Each row has a hidden value; after the row comes its grade, the name of the range that the value falls in. Each part has its own.
[  80  175   55  200  101   70 -106   74   86  196   94 -145  142 -251
    8   47    3  296  152 -113  -20  134  144  187 -119  -67    2  -71
 -151 -178   16  253 -211 -110 -312  162  -18    5   14   22  -48  177
  205   54  -82  256] => <69>
[-213  -56  313 -125 -245  231  -82   66  -33 -163 -356 -170   -6  212
 -125 -248 -101 -119  -39  -83 -129 -189   70  121  -54 -255  -48 -238
   41  119 -150 -345  110  116   54   94   15  161   -3  473  290   64
  -73 -120    9   72] => <63>
[ -83   30  135  -72 -146  142  -30   70  -62  -27 -459 -125    4  275
 -109 -273   52 -198 -140  -26 -187  -19   51  -25 -138 -230  -90 -331
  170   79 -137 -307  156  218    0   74  124    4  -48  214   60   38
  -78  -18  -76   21] => <77>
[-119   15  -94   99 -358  235 -270  -51  212   87  -35   88  227  -10
  -22   87    4   49  185  -17   13  -37   89   71  -79  -44 -197  314
 -104  135 -116  -78   57  -44   30  157  -16  -31  -18 -117  -94   -6
 -168  283   27  -23] => <67>
[  55  150  -43  197  218   -1 -115   55  184   57   66  -75  155 -318
   92   10   85    8  -53  -43  190  -96  233  420 -173 -131  -55  -33
 -266 -146  140  197 -361   41 -247  164  188  180  180   32  -85 -113
 -104    6 -147  445] => <72>
[  10 -119   33  260 -164  321  213 -267 -280   94 -260  -38  231  123
   16  -93   72   20  202 -361  -64  -91 -188  254  143   78   98   13
  -87  -16   27  -91 -195 -166   95   37  410  223  -86  401 -188 -227
   68  -75  168  -50] => <67>
[-109  -57  -44 -241  -38 -321  373 -306 -158   99 -273  -29 -166 -290
  287  147   71 -266  -41 -260   81 -358 -201   -8  103 -141  173  -55
 -168  -32   -9   86 -111  134 -107 -146 -259  -93    2 -256  136  -54
 -182  163   24   36] => <69>
[-185   44  300  -19 -220   83 -114   72  -72  -75 -351 -165  -48  346
 -125 -155 -133  -13  -54   32 -215   42   71 -151  -59 -132  -96 -202
   49  135  -30 -314  115   57   21   67  -16   30   56  243  127   95
   14  -95 -116   41] => <69>
[-136  117  221   50  -20   43  -25  -16  -32  -48 -321  -96  -27  210
 -115 -305  -13 -192    9  -39  -66 -104  251  -65 -219 -217 -129 -252
   86   74  -28 -257  104  189    0   25  -11  -26  -32  193  -12   31
  -43 -108 -124   74] => <86>
[-207  -29  117 -238 -131 -221  298 -240 -149  -47  138 -131   55 -239
  240  122  -19 -145  135 -112    7 -388   59  -29  103   84  103  -56
 -132  120  -63   64  -54 -166  -16  -83 -245  -83  -83  -61  138 -151
   90  -28  -48   17] => <56>
[ 171   55 -307  277  119  -93  323  -68 -102  142 -131  348 -123  166
 -155    5   22 -100   39  142  -44  184   94  190  228  -49 -216  100
 -238 -180  435  195 -373 -144  -49 -188  172  263   -4  -35  -91  -73
 -158 -400  138    6] => <73>
[ 141  264   59  243  145  -54   24  156   10  292  115   -1   -3 -119
    2  100   47  333   76  134  -66  343  113   78  -97 -130   55  -87
  -52 -327  181  374 -261 -207 -228    4  -66  129 -114  -82   -8  314
  238 -204  -80  225] => <70>
[ -71 -128  -62 -201 -425 -134    8   70   30  175 -406  150 -147  315
  -51  -61 -202 -216 -111  171 -296   86  -42   44  281 -186 -230 -165
   54 -154  -68 -185   64 -209 -126    2    3  173  -27  -24  389  362
 -301 -159  241  -71] => <72>
[ 266   61 -107  300  138  100  349 -152 -106  329 -347  229 -105   13
 -134  -95   72    8    5  -72  -58   86  -84  180  129 -117  118   13
   -7 -240  255  190 -322  -90  -53 -211  191  313   -7  122    0   53
 -140 -363  274   52] => <61>
[ 199  177 -151   17   95  154    8  188   58  216  -20 -128   97 -396
   21   99  217  139  -47 -122  -98  192   63  198  -86 -179   56 -180
  -39 -207 -112  250 -171   97 -358  191  -14  -28  -50  -50  103   91
   69  230    8  149] => <61>
[ -74  -24 -199  -11 -310  286 -179  -64  177  135    9  162  295  -90
  -55  -54   69 -120  203  -45   -1  -75   84  177 -104  -26 -165  234
  -25  188 -231  -63  161   18   12  141  106  -49  -54  -36 -120    7
 -158  347   50    7] => <63>
[-118   86 -129  157 -200   92 -237  -66  342   -1   68  152  116  -79
 -110   54  -37  -62  134  133  139 -194  345  138 -143 -140 -303  358
 -147   71  -43  -18  -49  -68   78   38  -92   51   20 -198   13  -84
 -334   13   92   66] => <70>
[ -75   77   46 -185  -23   56   80   75   28 -159 -327  -91 -116   89
 -195 -243   37 -275  -99    4 -138 -174  278  -44 -110 -288 -198 -302
   74  131 -114 -221  130  305  -63   -5 -183 -107  -60  120  225  -36
 -136  -87  -27  -43] => <73>
[ 264   67 -190  141  149   33  371  -15  -65  316 -136  350 -114    2
 -174  -75   62   -7   -1  155  -97  183  -49  207  152  -99   64   11
  -19 -177  283  315 -250 -119  -71 -259  115  308  -52   67   52  174
  -58 -411  182   95] => <72>
[  84  197    7  249   79   69 -179   73  174  158    3 -182  131 -264
   44   93   74  259   54 -111   49   59  177  220 -186 -177  -44  -44
 -130 -262  -25  209 -264  -62 -267  192    4   25  -10  -91  -31   79
   37   66  -31  239] => <56>
[ -37  115  -58  -93   50 -300  454 -284 -225   20   -2    5  -70 -255
  260  146   89 -285  126 -188   -6 -233  216 -202  200  137   23  -35
 -202   55  222   65 -224  -17 -180  -84 -286 -170   -2 -191   -1 -333
  -52   37  -37 -131] => <67>
[  53  -53 -119  255  -80  106  169  -70 -129   90  -43  199   65  287
 -182  -45  -83  157  256   33 -112  167  -33  256  204   18 -187   94
 -214  -96  248  149 -221 -300   16  -92  199  218 -140  184 -147   82
  140 -355  100  -24] => <63>
[ 209  167  -95  124  183  -58  234  113  -91  332   68  229 -114 -134
 -112   51  -30  132   58  141 -148  387   37   92  149   -8   69  -14
 -150 -169  311  364 -265 -148 -275 -104  -18  202   89   49   90  279
  120 -202   20  209] => <69>
[-199 -192   51 -285 -367 -255    7  -20  -20  -29 -202    6  -50  308
   52   83 -297 -100 -143  213 -228  -71 -166    3  317   97 -143  -51
 -178  176   75 -126   -6 -250  -56  -40   44  106  219  -26  216  102
 -119 -146  -74  115] => <72>
[ -51   74 -211   43 -327  130 -214    5  227  128   60  263  197   81
  -95   20  -29 -121  144  212  -86   79  263  -23   -2   76 -304  304
  -40  194  -20  -83   90 -126   -6   96   45  -25   42 -172  -89  -14
 -238  162   21  -41] => <64>
[-119  157  101 -162   13  120  183    8  -12  -55 -144   39 -136 -190
 -131 -223  150 -345   43  -48   24 -239  323  -29 -239 -393    2 -156
  134   76 -170 -122  168  353   56  -82 -344  -27 -197  145  294   25
 -151  -16   60  -31] => <70>
[ 242  161 -116  -25  256   81   57  152   71  146   39 -127   81 -351
 -113   -1   46  122  -85  -42 -159  135  131  171   -1   42   46 -192
 -129   25   24  267 -207   59 -426  103   74  -42  243   71   72    0
  120   67  -92  305] => <86>
[ -51   91    6  -89   -8 -255  357 -250 -237   71  -15 -105   49 -174
  286  119  131 -223    6 -116  -43 -196   66 -174   77  157  128 -114
  -48   59   65   40 -141  -84  -73  -65  -45 -122  -17 -179  -71 -304
   23   35 -101  -13] => <56>
[   0   67  -88   92 -137   69  324 -109 -179 -112   46   -6   54  -38
   26  137   89 -145  116  -61 -120 -103  318  -19  283  108 -139   27
 -149    1  163  -63 -293 -221    9   13  -44  104 -107  110  143 -467
  -83 -223  196 -258] => <77>
[-156 -134  141 -243 -350  141  -76   88   55 -126 -391 -129  -65  268
 -193 -192 -181  -63  -20  -27 -245 -158   25  132   88 -283 -199 -252
   40   35 -243 -267  152   -4  -43   61  -98   55  -97  275  404  229
  -98 -155  148  -62] => <64>
[ 125  159 -189   42   80   54 -158  160  224   -8   79 -173  152 -240
  -74  109   26  150  -10  -12 -100   71  303  145  -25    5 -250  -68
 -230   10    0  161 -208   10 -392  232  -30 -160  147 -137   -2 -112
   21  148 -108  155] => <77>
[ -34   26 -184  176 -323  243 -307  -35  232  187 -112  109  286  -19
   37   40   97  -29   90  -27   44    5   64  212 -129  -95 -183  249
  -36  -24 -147  -73  -10  -56   -2  213  229   67  -28 -134 -162  -15
 -276  298   72   54] => <63>
[-172   31 -123  177 -149   63 -171 -226  110  119  -78  192  160   52
  -57  -68   -5  -90  280  -81  143  -80   48   27 -234  -52 -207  333
 -168  213  -28  -42  132  128   79   12   26 -156   20 -201 -396   31
 -113  324 -137   89] => <70>
[ -97   27   -6  218 -384  185 -388  -46  276  131   -8  138  239  136
  -64   65 -197  109  176  108  -45   40  179   60   38  127 -245  391
 -156  143   49 -121  -55 -282  -19  172  134  120  209  -22  -86   18
 -225   93   42   91] => <64>
[-156 -242  -64 -413 -567  -42   49   55  -18   75 -291  -30  -41  166
   42  126 -101  -46  -98   81 -297  -45 -315   69  267 -186  -84 -140
   53  -42 -316  -91  172 -190  -15    3 -126   38 -198 -100  438  314
 -105   29  201 -147] => <73>
[ 105   60    0  240  171  -55  182  -31   -9  155  -66  170 -140   53
 -172   29 -132  286  135   74   -8  138  -45  192  109 -102  -32   96
 -286 -138  384  349 -323 -144 -120 -200  -88  209   38   50  -21  241
  122 -399    1  193] => <73>
[ 229  114 -116   83  249    5  295   72  -21  183  -77  157 -134 -111
 -160   16   75  126  -87  145  -61  145  -47  199   56 -149   95  -45
 -103 -128  259  373 -285   -2 -123 -214   -5  219   13   29   94  124
   39 -347   29  202] => <61>
[  97  179   17  113  163    7   19  180   85   94  145  -36   52 -185
   13   66   89  228    7  123   29  111  141  299 -102 -185    8 -106
 -139 -234  152  346 -293  -99 -190   32  -22  181  -97   28   45  145
  153 -223 -116  283] => <63>
[-138  -79   81 -332 -269 -240  242 -148 -190  118 -123  -83  -60  -53
  193  177 -109  -61   -2  -52 -218  -91 -215 -209  251  120  139  -87
  -69  139  -55   11   44 -149 -122  -76 -222 -120   51 -137  207   89
   65  107  -37  -27] => <69>
[-153   20   89 -104 -145  -24   23   62  -26  -65 -200   49 -116  193
 -195 -235 -186 -278   56   53 -182  -25  313   -8   70 -152 -275 -193
  -55   83    6 -254   90   36 -110   35 -106   47   54  241  264  124
 -128 -144   40    9] => <86>
[   5   14  -83   60 -181  160  317 -144 -234  -45   15  -62  160   -4
   19   69  126  -61  200 -164 -170  -77  160  -10  219  130  -79  -38
  -60   36    8  -44 -153 -207   18   31   21   -9 -222  131   11 -359
   95 -102  159 -287] => <77>
[ 113  160  -52  269  223 -129   78   69 -125  298   19  112    6    2
   21   38   24  208   77   59  -18  404  -81  166  -42  -36   20  -50
 -234 -212  341  350 -278  -77 -243  -10  166  131   53  -36 -275  263
  241  -65 -238  338] => <86>
[  12  -15 -154   64 -211  163  286 -115 -314  -39  -56  -80  177   79
   32  103  137  -65  160 -201 -234   63   52  -33  266  184 -110  -56
 -113   65   28  -93 -148 -162  -25  100  144  -49 -153  124  -80 -389
  115   44   97 -291] => <77>
[ -61  138  183  -11  100   11   73  -33   27  -57 -325  -23 -110   97
 -178 -341  -34 -307  -85   18  -52 -204  336  -62 -169 -188  -88 -230
   80  151   43 -227   49  244  -33  -68  -43   25  121  215  106  -55
 -182 -210  -69  134] => <86>
[-235 -240  -24 -481 -421 -151   64   66   25 -177 -157   -2 -143  116
  -17  134 -248 -152 -124  151 -204 -202 -118  133  358 -115 -177  -52
 -221  147  -84 -111   31 -125  -51  -32 -212  103   77   34  537  114
 -198 -101   93   -2] => <63>
[ -68   -5 -100  207 -156   85  239 -178 -286  -94 -136  -77  111   88
  121  156  182  -90   73 -202  -18  -57    2   80  145   16  -79   41
 -198  -56  124  -97 -286  -96  120   56  195  109 -139   70 -128 -468
  -45  -33   70 -168] => <86>
[-149   68  -37   57 -320  178 -183  -69  105  156  141  187  254   77
 -104  -41  -48  -25  281  129  -81   71  167 -116 -120  125 -164  286
   17  303 -112  -77  238 -116   92   52    1 -103  -22  -74 -192   76
   13  218  -80   -5] => <56>
[  48  -24 -212  113 -186  180  302  -97 -193   -9  -22   75  128   64
  -54   41  127  -98  181  -94 -149   -3  135  145  246   33 -170    6
  -90  -70   44  -11 -192 -221   38   12  122  113 -254  136   25 -280
   -9 -173  249 -270] => <72>
[-121  119   77 -163   95   98  134  -36   32 -160 -171   13  -53  -60
 -154 -288  123 -314   32  -30   51 -311  291  -12 -274 -273  -82 -147
   42  269  -65 -123  172  430   49  -92 -240 -135  -91  127   39  -91
  -80  -14 -153   40] => <67>
[-109  107   24   -2 -170  225  -19 -101   16  168  -97  155  126  -61
  -48 -117  156 -180  100   10   22  -56   36  -98 -272 -105   83  159
  153  247 -161  -98  243  200  175  -41  -14  -40  -68  -13 -116   20
 -104  248  -64   40] => <70>
[  53  135   -1  186  198   16 -101   73   64   86   71 -147  153 -218
   30   32   23  203   57 -105   53   85   99  287 -131  -47  -42  -82
 -284  -88  122  237 -273   15 -305  170  119   26  141   44 -168   27
  167   84 -228  378] => <61>
[-171  115    7  -86 -100   90   25  -34  -45  -47 -164   74  -10   72
  -73  -54  145 -159   51   31   -7  -24   49 -219 -237 -155  -71   72
   -2  328  -21 -121  229  377  129  -52 -212 -210  -73 -104 -150  -53
  -21  252 -253  -41] => <61>
[-204  115  162  -14   32   60    0  -76  -27 -176 -177  -51   -7  146
 -150 -208   16 -141   80  -18   21 -170  192 -154 -272 -123 -125  -38
  -62  366   37 -179  167  349   98  -56 -157 -190   29   84 -173 -113
   44   46 -310   73] => <86>
[  46    2  -62  264 -102  127  233 -170 -200   -8 -183   20   86  179
  -22   44   48  -21   80 -109 -102   -8   53   72  225  110  -84   61
 -159  -13  237  -66 -314 -197   56  -15  242  186   -7  173 -103 -364
  -57 -238  128 -120] => <72>
[-232 -167   19 -407 -372 -229  142  -62  -26  -91  -54  -42  -84   19
  116  180 -182  -70   40   48 -146 -240  -88   18  290  -51 -105  -39
 -190   85  -78   -1   22 -192  -72  -55 -337  -44  -74 -116  367  121
  -39  -51   41  -75] => <63>
